Below is a small trained network, with its code and all its weights. Each question gives an input and a class and asks what happens when units are switched off, that is, made to give their printed mean instead of their output.

import numpy as np


def w(rows, s, z=0):
    codes = np.array(rows[::2]) - 128.0
    scale = np.full(codes.shape[1], s)
    scale[-1] = z or s
    return codes * scale


def norm(h):
    return h / np.sqrt((h * h).mean(-1, keepdims=True) + 1e-5)


def f(y):
    return np.maximum(y, 0)


def log_softmax(a):
    a = a - a.max(-1, keepdims=True)
    return a - np.log(np.exp(a).sum(-1, keepdims=True))


def net(x, mask):
    res = np.array(x, float).reshape(1, 4) / 4 @ E
    u = 0
    for l in range(4):
        y = f(norm(res) @ A[l][:, :-1].T + A[l][:, -1])
        res = res + np.where(mask[u : u + 7], y, B[l][:, -1]) @ B[l][:, :-1]
        u += 7
    return log_softmax(norm(res)[-1] @ U[:, :-1].T + U[:, -1])


A, B = {}, {}
E = w([
[129,196,201,221,95,53,151,116,26],'x0',
[195,121,171,122,92,57,46,43,120],'x1',
[178,114,66,255,145,106,146,213,155],'x2',
[113,179,138,80,153,5,139,236,169],'x3',
],0.0077)
A[0] = w([
[156,110,130,25,116,135,95,5,138,71],'L0N0',
[98,127,129,20,135,166,127,143,132,159],'L0N1',
[101,154,161,77,128,25,141,140,103,2],'L0N2',
[172,110,109,133,125,55,107,177,157,103],'L0N3',
[129,128,140,102,134,108,122,15,112,140],'L0N4',
[150,128,131,135,128,28,116,108,128,135],'L0N5',
[127,130,133,50,136,91,121,119,137,117],'L0N6',
],0.023,0.0099)
B[0] = w([
[137,160,169,102,208,136,48,45,212,253],'L0N0',
[160,78,144,59,117,135,186,171,119,232],'L0N1',
[88,109,6,201,111,110,46,204,71,210],'L0N2',
[191,124,125,150,133,108,110,147,132,206],'L0N3',
[177,135,168,92,80,168,73,68,128,233],'L0N4',
[68,110,101,124,136,78,153,127,115,217],'L0N5',
[55,106,100,140,48,159,155,114,151,191],'L0N6',
],0.024,0.017)
A[1] = w([
[78,195,225,133,127,56,141,100,23,243],'L1N0',
[167,120,136,212,130,229,157,82,70,143],'L1N1',
[160,149,174,116,96,65,168,93,55,3],'L1N2',
[228,101,135,155,153,68,128,173,172,169],'L1N3',
[115,113,152,94,96,139,253,121,77,140],'L1N4',
[157,237,189,135,175,40,187,248,154,67],'L1N5',
[231,130,151,187,185,81,159,156,71,56],'L1N6',
],0.021,0.003)
B[1] = w([
[115,74,144,136,75,2,165,67,58,167],'L1N0',
[80,179,156,158,155,230,164,105,164,198],'L1N1',
[113,131,203,113,32,104,151,190,145,153],'L1N2',
[94,180,112,142,155,75,136,170,119,253],'L1N3',
[223,83,140,143,187,89,193,76,98,205],'L1N4',
[89,82,79,58,152,97,34,206,123,209],'L1N5',
[86,99,56,174,160,149,103,82,131,228],'L1N6',
],0.022,0.011)
A[2] = w([
[154,151,120,100,111,161,143,158,69,74],'L2N0',
[193,126,139,94,91,149,167,196,107,5],'L2N1',
[139,152,150,100,90,147,135,125,104,73],'L2N2',
[125,124,67,153,104,91,104,185,163,153],'L2N3',
[116,90,79,77,105,169,201,234,153,197],'L2N4',
[129,198,126,142,162,157,134,175,199,58],'L2N5',
[133,179,114,209,4,162,86,149,58,29],'L2N6',
],0.025,0.0021)
B[2] = w([
[86,87,151,67,127,96,126,118,184,140],'L2N0',
[176,54,96,116,153,158,167,161,228,159],'L2N1',
[150,163,171,153,151,161,80,177,176,146],'L2N2',
[62,118,140,144,137,127,77,164,41,250],'L2N3',
[226,153,160,122,251,30,130,175,104,203],'L2N4',
[162,68,35,145,179,109,133,142,132,154],'L2N5',
[119,190,198,179,249,38,143,190,92,197],'L2N6',
],0.016,0.019)
A[3] = w([
[48,145,26,99,12,218,112,122,113,88],'L3N0',
[106,195,89,121,27,176,182,213,153,81],'L3N1',
[179,182,57,66,137,114,154,184,204,46],'L3N2',
[121,209,78,54,59,175,180,171,74,88],'L3N3',
[155,158,68,103,77,158,165,171,145,37],'L3N4',
[97,182,126,15,38,197,181,77,195,4],'L3N5',
[115,119,109,153,48,163,115,249,40,40],'L3N6',
],0.018,0.0029)
B[3] = w([
[159,148,124,145,43,200,215,210,102,147],'L3N0',
[104,92,98,105,104,138,112,146,98,129],'L3N1',
[173,151,112,128,87,71,169,129,106,182],'L3N2',
[128,253,119,130,118,118,120,213,161,128],'L3N3',
[127,135,93,126,162,147,138,118,105,129],'L3N4',
[195,204,105,195,158,87,74,59,124,221],'L3N5',
[143,209,52,162,212,124,93,120,142,255],'L3N6',
],0.018,0.01)
U = w([
[85,105,88,84,7,185,80,142,142,59],'0',
[94,199,227,167,70,135,157,106,106,76],'1',
[203,93,124,71,154,103,195,157,142,158],'2',
[168,164,164,83,108,164,59,25,187,181],'3',
[78,124,66,158,143,70,76,174,71,200],'4',
[123,142,127,86,56,164,150,151,112,2],'5',
[102,140,103,183,161,225,199,96,138,124],'6',
[103,99,163,153,66,77,188,71,72,97],'7',
],0.016,0.0053)

Each question gives the input, the list of numbers given to net, and the class t.
The units are the neurons (one row each of A and B). Each row of codes is followed by its name. A weight is (code - 128) times the scale printed after its matrix; where a second scale follows, it is the last column's (A, B and U).
mask holds one flag per neuron, layer by layer. A switched-off neuron (its flag False) gives its mean, the last column of its row in B, instead of its output. The means were averaged over made-up inputs and are rounded, as every weight is.
A unit's drop is (log p(t) with every unit on - log p(t) with that unit switched off) / (log p(t) with every unit on - log p(t) with every unit switched off).
The circuit of an input: a set's keep is (log p(t) with only the set's units on - log p(t) with every unit switched off) / (log p(t) with every unit on - log p(t) with every unit switched off). Starting from the 12 units with the biggest drops (on a tie, the unit counted first), units are removed one at a time, each time the one whose removal leaves the highest keep (on an exact tie, the one counted first), for as long as the keep stays at least 0.8.
circuit, biggest first: the units of the circuit, biggest drop first
top k neurons: the k neurons with the biggest drops, biggest first
k most important neurons of layer l: the k neurons of layer l with the biggest drops, biggest first
input [5,-3,1,-4], class 6: circuit, biggest first : (L0N5; L1N1; L0N0; L0N2)
input [-8,-4,-8,8], class 2: circuit, biggest first : (L0N1)
input [7,8,7,-5], class 7: top 3 neurons : (L0N2; L1N0; L0N5)
input [4,-7,-7,-2], class 2: 2 most important neurons of layer 0 : (L0N1; L0N0)
input [5,8,3,-5], class 1: 2 most important neurons of layer 0 : (L0N0; L0N4)
input [5,-7,-1,-5], class 6: circuit, biggest first : (L0N5; L1N1; L0N2; L0N0)
input [-2,-6,7,-7], class 6: top 2 neurons : (L1N1; L0N2)
input [6,4,-1,-2], class 7: top 3 neurons : (L0N5; L1N0; L0N0)
input [3,7,5,-2], class 7: top 4 neurons : (L0N2; L1N0; L0N5; L1N5)
input [-5,-6,5,-3], class 2: top 2 neurons : (L0N3; L0N2)
input [5,-5,6,-4], class 6: 3 most important neurons of layer 0 : (L0N5; L0N2; L0N1)
input [0,-4,3,-6], class 6: top 2 neurons : (L0N2; L0N1)
input [7,-6,-6,-3], class 1: top 3 neurons : (L0N0; L0N5; L0N1)
input [8,-2,-1,-6], class 1: top neuron : (L0N0)
input [3,-2,2,-3], class 6: 4 most important neurons of layer 0 : (L0N5; L0N1; L0N2; L0N0)
input [-7,-2,7,-5], class 6: 4 most important neurons of layer 0 : (L0N5; L0N1; L0N2; L0N0)
input [8,8,4,-5], class 7: top 2 neurons : (L1N0; L0N5)
input [-2,-1,1,-2], class 2: top 2 neurons : (L0N3; L0N2)
input [-4,2,8,-7], class 6: 4 most important neurons of layer 0 : (L0N2; L0N0; L0N1; L0N5)
input [-7,7,-3,4], class 3: most important neuron of layer 0 : (L0N0)
input [-4,-1,3,-5], class 6: 2 most important neurons of layer 1 : (L1N1; L1N5)
input [3,-4,4,-4], class 6: top 3 neurons : (L0N5; L0N2; L0N1)
input [7,-8,-4,-5], class 1: 3 most important neurons of layer 1 : (L1N1; L1N0; L1N2)
input [-3,-5,1,-8], class 2: 3 most important neurons of layer 0 : (L0N4; L0N3; L0N0)
input [-3,1,8,-7], class 6: 2 most important neurons of layer 0 : (L0N2; L0N0)
